Each row is followed by its class.
[-170  105 -176 -163  -20   22  -12   55   68 -108  -35   -4 -178   -8
  147   35   85 -434  153   -4 -134   -7   59 -119  -96  187  -72 -321
  105 -192 -311 -452 -134  307   56  190  -12  174  345 -200 -132] -> Z288
[-120   37  217  -48   76 -295  105 -153 -300   20  165  -93  143 -315
  -76   96  119  -42  150  -87   87    1  -13    0 -112 -175 -117  141
 -414  -23   18   -3  184   78 -181   53 -349   20 -165  187  -13] -> Z407
[-161  -17  251   21 -433  -16  -83 -181   66  134   70 -142 -178 -214
  388  138  178 -440  317 -305  195 -229  -19  266 -239 -283 -237  210
  -76 -406 -109  145  184  -88  -10  -34 -405  272 -202  103  131] -> Z471
[ 215  -50 -141  181  370  302  121  201   72  317 -175  481  259  161
  151   78 -291  283   54  674  181  -42  104  -23  249 -316   18  306
   78  178  -86   26  507  112  336 -358   79   51 -195   47   92] -> Z140
[  23  -60 -190  -54  342   79   21  170  126  198 -179  216  -25  275
  221    8 -164 -119 -139  384  234  -72  -24  -59  234 -188    8  -55
   55   55 -195 -171  119  476  207 -455 -107  472  -33  -95  -86] -> Z471
[-155   -9  141  151  122 -226  119 -112 -153   75  197 -218  -84 -202
   46   87   63   89  356   -2  105 -161   51  101 -191 -508 -177  272
 -233  -22 -202  310  271  154  176  -67 -436  199 -327   63   50] -> Z471
[ -85  -93  -62 -146  191  -66  -55 -123   82 -118    9  -18 -156  -11
 -219 -325  134 -176  -54    7 -190 -102  -56  -34  -21  118 -165 -114
    9 -120  -73  -72 -115  221   -2 -152  -31  -78  273   92 -136] -> Z343
[ 108  -71 -283   24 -127  165   67  -23   70  148    0  142 -255 -127
    1   -9   58 -204 -301  139 -191  -65 -100 -103  322  -39  223 -119
  496  100 -139  -68 -326  -33  219  345  221  195  224  -14  103] -> Z958
[ 126 -203  149    9  172  365 -146  422   30  -92   60  103 -370  102
  472   33   42 -226 -276  523  402  -79 -161  192  -44 -244 -307  239
  105 -669   10  407  640 -208   93 -383   82  637 -455    4  -51] -> Z343
[-145  143  182  -31  -79  -28  126 -165    2  350  -88  128 -201 -422
   80  236    3 -132   44  -19  125  -82  -92  -31  283 -409  -15    1
 -261    8 -202  104   58   27  311  -64 -540  250  -28  200  -46] -> Z471
[ 329 -199   60  312  518  355   95  482 -165 -293   14  132 -157   75
  242  -55   56  -74 -486  710  311 -131 -187   19  191 -316 -175  279
   93 -460  -49  511  544 -164  316 -391  114  623 -473  -41 -111] -> Z471
[ 152 -233   49   30  488  101  124  478 -172 -201  100   60 -274   88
  105 -104   36  178 -134  628  255  -67 -134  -85  -52 -484 -288  323
 -155 -459  -98  521  539  204  344 -108    4  421 -511 -103 -167] -> Z407
[  76  -18  -61 -177 -207  -24  -81  513  -46 -102  219  204  -92  288
  450 -226  256 -195   35  368   87 -319   26 -155  -18 -265 -363  151
 -283 -376 -225 -100  370  602 -175  144  -83  -26 -187  116  -59] -> Z140
[  22   36 -343  201 -143  241   36   -5    4   58  -16   16 -326  -67
  -13 -143   53 -118  -67  195 -203  -58 -108 -210   44  -65   74  -51
  471 -167 -120   35  -66  -58  151  200  143  300 -198  -67    2] -> Z183
[ -75  -21  286   24  -24 -359   45 -204  -45  180   70  -87  -57 -285
  -22  -22  115 -101  429  130   91 -152   21  -20 -155 -534 -329  186
 -241  -34  -37  106  310  184  128 -124 -459  182 -299  215    8] -> Z407
[-154  -71   79 -365   35  107  -60   47  236  405 -388  325 -193  295
  487  -51  -96  -49 -202  195  340  -35   37  180  229 -155  -64   27
   56 -173  -53  -90  191  219  -32 -587  -50  140  101  -89   12] -> Z183
[-188   56  -72   -4 -195  -38   68 -230 -143   97  186   74  140 -449
  102  339   75  -26  294 -132  -38 -117  183 -158   15 -275  141   93
 -136  183 -215 -129   81  275   99  392 -200  -69  270   88  126] -> Z407
[  49 -125 -292  383  524 -281  -22 -351  -26 -239  120 -190  378 -129
 -506 -217 -305  -75  177  285 -121   92   20   61 -121  242 -158  -63
   65   58   92  -38  -64  128  113 -181    2  466 -348   10  -31] -> Z407
[-269 -164  287 -139  212  -88   22  -16  -68  119  -26   -9 -159 -255
  336   10  123 -158  228  -70  316 -228    1  134  -10 -506 -210  299
 -463 -294 -250  427  177  369  322 -209 -482  205  -86  186  107] -> Z407
[ -50  -80  -60 -222  -10  153 -196  485  -77 -153   -5   59 -158  300
  451  -20  181 -295   91  185  148 -128  176 -187   89 -105 -229  165
 -223 -316 -182 -113  175  492   66 -121  -57 -122   48  -27  -36] -> Z471
[   5  -47   84 -283 -372  -90 -228  513    5 -378  130   92   53  392
  318 -289  300 -325 -266   73  358 -226  158 -108  209  -65 -137  182
 -140 -234   -6 -155   47  384 -338  -49  279 -166  289   72  -63] -> Z343
[ -26  -18  118 -487 -208 -177 -155  617  -24 -172   81   26 -278  448
  495 -268  290 -269   -1  278  395 -178   21 -100   79 -133 -408   72
 -160 -514 -178 -251  274  630 -363 -151  -20   60   61  -24 -104] -> Z407
[ -43   -5 -198  -79  289  201 -162 -148  -77   82 -395  201 -314    3
  -49  -93   57 -288  -20   41 -228 -147  -27 -212  222   74  -12  -27
   94 -238  -88  -96 -250  345  599 -332 -215  -14  471   41 -181] -> Z140
[ -27   35  294   94   17 -254  123 -266 -159  136   88   26  102 -248
 -133  118   38  137  334 -111  -39  -74 -170  -11  -10 -368 -116  266
 -348  115  115  161  161  -26   -2  -22 -375   40 -456  235   18] -> Z183
[  29 -251 -277  230  304  -31  178 -532  101  573 -132  299  219 -422
   -8  -51 -204 -166  298  709  -47   62   11 -195  201 -190 -238  116
 -379   -8  -57   58  209  382  214 -248 -375  487 -473  258  -57] -> Z183
[ -30   26  -30 -110  130  -15 -269  553 -109 -290  -17  150   87  435
  415 -183  112 -375  129  -54  311 -332   52 -148   87 -130 -270  194
 -400 -230 -303 -219  -27  831  243 -142 -260  201  -42    3  -71] -> Z140
[ -98 -318 -262  135  158 -155  219 -265   63  177   -3   50  244 -355
   98   20 -214 -338  130  658  177  168   43   26   30 -136 -268 -116
 -170  -68 -258 -185   77  170   43  143 -359  756 -243  -99   45] -> Z471
[ -52  -84   22  106  146 -256  -24  -36 -175  -83  280 -387   54 -119
  -81    2   10   62  304 -144  -79  -93    2  190 -357 -141 -176  -37
 -119  -79 -222   39  157   44    0  105 -507  241 -193   27   36] -> Z958
[-215 -153 -230 -220  320  -56  -29 -184   96  -67   64 -193 -250 -214
   73 -196  108 -131  345  111 -426 -190  149   29 -277 -125 -217 -116
  -22 -282 -411  -20 -140  583  280   76 -205   -1  323 -106   12] -> Z958
[-213  -88  221  -22 -207  124  -14 -154   64  302 -135   45 -281 -365
  507  307  176 -354  558  -21   66 -156   49   68  -32 -404 -101   58
 -284 -281 -285   99  155  157  339   73 -643  160 -101  200  194] -> Z958
[  -5 -189  -12 -289   68 -220  -94 -391  154   22  -11  -67 -214  -38
   -4 -336  194 -120  393  164 -506  -80  -31    3  -88  190 -390 -239
 -191 -352  -32 -336  -53  436 -188 -151 -374 -230  263  215 -160] -> Z343
[-103 -308 -257  191   35 -228   16 -653  158  370 -102   62   65 -303
 -315 -183 -193 -176  304  409 -203   69    3  118   52  128 -170 -157
  -26  -38  -18  -39 -132  137   36 -100 -334  117 -116  173  121] -> Z471
[-162 -234   82  -71 -114 -209  149 -391   30  235  266  -26   30 -613
  248   10  123 -137  335  113 -270 -170   59  106  -96 -504 -290   83
 -403  -47 -157   89  126  255   12  317 -594   43 -173  301  178] -> Z183
[-141   -6  164   26  246 -181  201 -113  -31   39  151 -202  -67 -227
  154  259    6 -108  163  -58   60 -121  -61  138 -100 -428 -149  -28
 -284  -65 -255  265  124  178   84  -51 -567  323 -225   10   30] -> Z412
[ 122 -101  214 -286  137   94 -152  716 -155 -201 -122  305 -180  278
  431 -177  313 -326 -176  191  221 -220  -67 -258  321 -266 -136  234
 -390 -219  -16  -73  110  500  423 -156  -36   70  130   88 -204] -> Z958
[-203 -163   28 -317   85 -250  -99 -223   27   32 -138   63 -371  -15
  240 -184  215 -329  277   57 -221 -100   54  -71  -35  -58 -217 -113
 -156 -380   16 -113 -120  528  -47  -75 -355 -151  218  118  -64] -> Z412
[ 232 -268  -31  133  397  368  230  493 -112 -179  100  162 -313    5
  454   80    0  124 -307  562  320 -138 -238  -12   81 -411 -183  249
 -118 -440 -183  469  714  -47  278 -209   55  620 -574   81 -114] -> Z412
[ -63  -26 -127 -233  473  183  164  352  115  219 -204  350  135  166
  339  209 -225 -133 -270  283  404 -106   32  -72  399 -392  -27  221
 -175  178 -102  -32  261  623  351 -645   92  507  -45  -66 -112] -> Z407
[-132 -141 -205 -145 -498  370   38  -32  187  301 -145   79 -439 -121
  330   41  133 -114   -6  312 -156 -119   47 -103  176  -61  -89  -98
  398 -219 -254   67   48 -103 -129   71  140  -98   91   19  116] -> Z958
[ -50 -243 -251   80  488  178   67  251  107   78 -112  301  213  -48
  416   63 -209 -175    5  246  283 -291  135  -51   36 -595  -42  267
 -369  121 -398  151  168  749  718 -343  -38  541  -73  -93   46] -> Z183
[ -42  -88 -201 -279  213   90   71  191  259  229 -136  231 -228  260
  640   58  -92  -52   77  316  123 -137   46  225   55 -253  -91 -160
  106 -231 -397 -347  314  586  -21 -292 -173  291  113  -89  177] -> Z471
[  21  -11 -279  -89  -91  217  -25    5  -10  348  -32  148 -117 -139
  181  -71  132  -39  167  320 -380  -19   70 -152   87   24   -9  -83
  296 -175 -202 -251   30  176   -2  421  -50   30   84   31  120] -> Z288
[ -84 -270 -284  277  287 -206  119 -364   -2  -10   63  -73  263 -209
 -137  -58 -230 -124  325  595  -48   94  135   78  -70   90 -207 -230
 -102   79 -209 -251   44  305   65   63 -319  352 -259   73  101] -> Z958
[ 203 -293   71  331  430  499 -183  394 -131 -255  -43  304 -113   38
   63  -88  -35  -91 -416  487  226 -138 -116  162  145 -121  -63  271
   75 -467   40  454  410  -53  560 -395  314  412 -274    5  -54] -> Z412
[  -9   75  243 -455 -372  -19 -178  414  -35   19   81  201 -322  315
  565 -194  358 -303 -147  240   93 -122    6  -26   82    0 -309    1
  -66 -511  -12 -229  224  182 -519  146  -25 -250  103  149  -66] -> Z288
[  81   24   82 -303   62 -163  -78  670  -56 -251  201   83  -41  414
  409 -244  239 -161   69  316  255 -247   29  -84   39 -271 -331  160
 -358 -322 -240 -168  315  678 -209  -46  -51   32  -63   97  -45] -> Z958
[-101  228  213 -234 -374 -347   64 -246   50  252  183 -191  -19  -55
  181   67   88 -118  162 -233    0   47  -71   86 -311  -31 -197 -202
   26  -69   34 -279  187 -189 -718  193 -318  111 -194   85  -11] -> Z412
[  55  -32   29 -159  228 -173  -86  587 -182 -325   96 -131 -171  423
  264 -205  217 -247   85   38  126 -165  -23  -75 -135 -136 -319   75
 -160 -374 -167 -109  136  540  -14  -64  -83  221 -197 -110 -122] -> Z412
[ -55 -392 -328  220  388   -8   33 -218   47   56    3   -1  166 -190
    5  -47 -325 -326   53  472  281   20   -4   32  -15  -24 -227   91
  -92  -79 -209   88   68  216  355 -246 -114  768 -338   -9  -23] -> Z471
[  37 -131 -169  203 -132  298   15 -218  121  215 -371  225 -495  -48
 -124  -30   37  -49  -45   25 -236 -144 -239 -144  405 -165   -3   96
  316  -44   17  225 -163 -146  516 -198   57  162 -227  134   29] -> Z958
[ 270 -149   22  304  377  270  109  527  -19 -277  210  120 -164  118
  161  -78  -49  -22 -379  638  325  -44 -275  144   77 -260 -241   85
   62 -448 -123  281  694 -113  205 -316  142  871 -552  -61 -194] -> Z140
[ -88    4 -349   66 -295  316  133   53   49  277 -233  156 -432 -110
    9  193   -4 -256  102  257 -223  -59 -162 -217  305 -165   84 -191
  438  -55 -322 -220 -181   68  469  343 -127  325  -87  -70   84] -> Z288
[ 132  189  -50  -89   74 -170  -59  521 -244 -286  169  127  182  336
   -4 -257  112  160  134  110  -12 -188   77 -419   95 -222 -173  137
 -301   70 -147 -335  189  677  171  246  -71 -163  -93   50 -202] -> Z183
[  16 -180 -268  275  657 -112  176 -107  -24  112  -85   40  155 -172
  -27  -68 -250 -180  219  540   29   85  -86   -3  -43 -117 -169 -139
 -107  -95 -225   -1  129  181  332   55 -510  841 -494   63    7] -> Z412
[-159 -392 -174  -30   24   31  -20 -182  356  188  -47   -8 -117   18
  334 -217  -84 -430   27  572  268   16   -8  253   -9  155 -353 -272
   23 -433 -344  -71  260   80 -249 -315 -261  625 -184   56   15] -> Z471
[ 320 -261 -111  103  768  398  110  608 -189 -276    5  178 -288  -14
  222  -36   31    9 -579  678  281  -88 -241  -95   70 -417 -105  306
   10 -488 -145  600  373  122  528 -183  241  765 -355 -245 -124] -> Z958
[-124 -386 -189  163  333 -272   38 -252  -64  101  116  -32  234 -249
  -97 -202 -135 -243  290  629 -103   86  113  160 -152 -106 -324   -6
  -90 -155  -50  -40  156  258   15   40 -278  356 -271   27  158] -> Z412
[ 116   85  -81 -154  -82   66  -76  367   40   24   15   30 -273  331
  484   62  108   51  337  229   14 -245  -12 -167  -16 -280 -253   64
 -209 -338 -242  -58  371  456  -27 -138 -314   32 -185  123  -62] -> Z343
[ 250 -115    3  211  524  396  175  434  -68 -113   34  186 -302 -136
  281  144  -85  176 -151  365  273 -143 -242   57   34 -410 -131  230
   -6 -315 -341  496  449  -50  724   86  -43  638 -463  -92   29] -> Z412
[-103 -146 -315   46 -201  280  102  -94  193  197 -147  107 -462  -69
  272   48  -26 -137   80  107 -342 -224  -86   58   60 -355  -25  -67
  499 -157 -282   97 -229  122  365  289 -120  189 -134  -90  244] -> Z140
[  29 -403 -310  402  748   12  209  -68 -172  -40   73  113  239 -425
 -169 -212 -174 -115  -15  676  -35   82  -11   -3  102 -112 -167   63
 -277  -53 -168  161  127  283  510  -39 -187  663 -271   50  -48] -> Z343
[-134  -31   94 -379  -60  -35 -127 -317  264   80 -289  105 -403   19
   95  -47  152 -370  -30   50 -191   17  -83  -90  195  144 -108 -411
   48 -227   11 -286 -255  167  -57 -159 -360  -19  365   39 -189] -> Z183
[ -57   59 -144  -66 -621  212  -47 -185  202  259 -107  126 -327  -38
   18   28  111  -92 -270   85   -7  -65  -35  -99  268  112  164 -112
  425  -19   -6   71 -174 -298 -240   97  281 -114  240   78   32] -> Z343
[  45 -221  -30 -251  200 -190 -162 -211  -19   63   74  -85   38  -13
   46 -273  156 -163  184   40 -451  -94   77   84 -138  130 -205   38
 -181 -268  144 -126  -29  343 -205 -312 -174 -301  273  157  -98] -> Z140
[ -73  -86 -321   15 -313  267  237 -132  204  279 -135  121 -523 -202
  151   32   29   22   45  311 -257  -99 -172 -243  236 -209  -42 -110
  266  -38 -209  117   56  -48  329  163  -10  186 -251   38    4] -> Z140
[ 285 -165  244  144  487  340  -49  298  -96 -277 -162  209  -16  170
  250  168  -90  -23 -442  447  350  -94 -212   74  174 -195 -151  239
  -95 -352  223  424  411 -141  219 -541   -6  508 -594   43 -141] -> Z412
[ -62 -132    6 -174  162 -144 -154 -267   49  -18   -4 -221 -212   12
  -28 -209  172 -298  -55 -143 -253  -98   -4  252 -100  175  -88 -123
  292 -334   14   30 -248   87 -185 -230  -43  -23  405   -1   48] -> Z407
[-121    3  101 -259   45 -201 -102  -95  112  -22  -51  -80 -147   72
   38 -305  267 -383  115   39  -79  -60   29   29 -157  170 -220 -159
  -35 -428  -63 -139   13  221 -332 -175  -62  -16  276   67 -127] -> Z288
[ 156 -179  -61  397  417  319   57  337   28 -153   26  262 -210 -115
  142   38 -168   14 -183  491  171 -164 -273   72   91 -521 -178  152
   41 -301 -227  436  453  -27  668 -168 -105  899 -622 -158  -60] -> Z183
[-150  106  -74 -222  -94   17   49  213  275  158  -76  486  121  323
  442 -105 -123 -385 -408  366  387 -132   25  113  115  -82 -199 -191
  -70 -166 -142 -326  294  432 -516 -321   12  316  -28  -27 -125] -> Z183
[-144    0 -231 -238 -430  196   28 -127  258  181  -10   85 -417   92
   67  -23  111   14   11  249 -215  -27    9 -123  186   24   43  -88
  368 -211   -7   24  -18    6 -354  139  168 -199  106  117  -33] -> Z343
[  37   90   48 -154  -35 -133 -112  741  -71 -464  134   90  -64  584
  459 -268  152 -409 -133  169  214 -323   40   83   88  -32 -376  -72
  -96 -379 -216 -367  230  534 -217 -184  -83   29   11   37 -119] -> Z407
[ -67   87 -238   85  483  135  135  187  170  287 -213  323  129  176
  392  147 -364 -120  107  308  390 -186  -41  -48  132 -479 -102  239
  -99    7 -295   23  371  558  381 -650 -129  832 -469 -159  -58] -> Z412
